Below are the code and all the weights of a small trained network. Each question names an input and a class and asks about switching units off, where a switched-off unit gives its printed mean instead of its output.

import numpy as np


def w(rows, s, z=0):
    codes = np.array(rows[::2]) - 128.0
    scale = np.full(codes.shape[1], s)
    scale[-1] = z or s
    return codes * scale


def f(y):
    return np.maximum(y, 0)


def log_softmax(a):
    a = a - a.max(-1, keepdims=True)
    return a - np.log(np.exp(a).sum(-1, keepdims=True))


def net(x, mask):
    res = np.array(x, float).reshape(1, 3) / 4 @ E
    y = f(res @ A[0][:, :-1].T + A[0][:, -1])
    res = res + np.where(mask, y, B[0][:, -1]) @ B[0][:, :-1]
    return log_softmax(res[-1] @ U[:, :-1].T + U[:, -1])


A, B = {}, {}
E = w([
[114,134,101,220,180,156,233,34,95],'x0',
[254,153,28,163,106,87,149,143,215],'x1',
[177,28,230,131,106,157,160,137,111],'x2',
],0.0091)
A[0] = w([
[24,80,221,68,126,172,106,119,19,191],'N1',
[96,111,186,182,190,163,168,121,76,194],'N2',
[216,99,102,232,131,116,218,63,163,128],'N3',
[172,216,20,161,187,148,137,133,160,232],'N4',
[63,225,41,102,138,87,59,65,182,232],'N5',
[208,139,21,171,158,163,172,111,138,232],'N6',
[221,65,230,92,105,143,54,254,128,252],'N7',
],0.0061,0.003)
B[0] = w([
[105,184,210,17,219,182,134,75,90,255],'N1',
[24,157,167,104,171,138,129,93,135,202],'N2',
[113,198,151,159,82,45,236,8,199,203],'N3',
[86,131,76,229,90,85,195,149,163,222],'N4',
[61,77,104,198,122,130,61,254,109,236],'N5',
[123,204,96,194,118,33,209,127,168,210],'N6',
[124,145,168,18,74,149,120,143,211,247],'N7',
],0.0071,0.0098)
U = w([
[201,114,164,45,63,138,98,172,204,251],'0',
[56,159,191,82,254,191,135,70,26,179],'1',
[155,145,115,187,114,64,197,43,184,94],'2',
[200,96,101,147,133,152,97,70,147,19],'3',
[103,125,108,204,136,96,105,242,130,107],'4',
],0.0078,0.0024)

Each question gives the input, the list of numbers given to net, and the class t.
The units are the neurons (one row each of A and B). Each row of codes is followed by its name. A weight is (code - 128) times the scale printed after its matrix; where a second scale follows, it is the last column's (A, B and U).
mask holds one flag per neuron, in row order. A switched-off neuron (its flag False) gives its mean, the last column of its row in B, instead of its output. The means were averaged over made-up inputs and are rounded, as every weight is.
A unit's drop is (log p(t) with every unit on - log p(t) with that unit switched off) / (log p(t) with every unit on - log p(t) with every unit switched off).
The circuit of an input: a set's keep is (log p(t) with only the set's units on - log p(t) with every unit switched off) / (log p(t) with every unit on - log p(t) with every unit switched off). Starting from all 7 units, units are removed one at a time, each time the one whose removal leaves the highest keep (on an exact tie, the one counted first), for as long as the keep stays at least 0.8.
units of the circuit, in order: the units of the circuit, biggest drop first
top k neurons: the k neurons with the biggest drops, biggest first
drop when u is switched off: that unit's drop, to one decimal
input [1,3,-5], class 4: units of the circuit, in order -> [N5]
input [4,-3,-7], class 4: units of the circuit, in order -> [N5; N1]
input [-3,-2,-5], class 4: units of the circuit, in order -> [N5; N1]
input [-8,3,-5], class 4: top 3 neurons -> [N5; N1; N4]
input [-8,7,-5], class 4: top 2 neurons -> [N5; N4]
input [-8,6,-4], class 4: top 2 neurons -> [N5; N4]
input [-1,1,-8], class 4: drop when N7 is switched off -> 0.0
input [-2,3,-7], class 4: drop when N5 is switched off -> 0.2
input [-4,0,-6], class 4: drop when N5 is switched off -> 0.1
input [-3,2,-8], class 4: drop when N5 is switched off -> 0.1
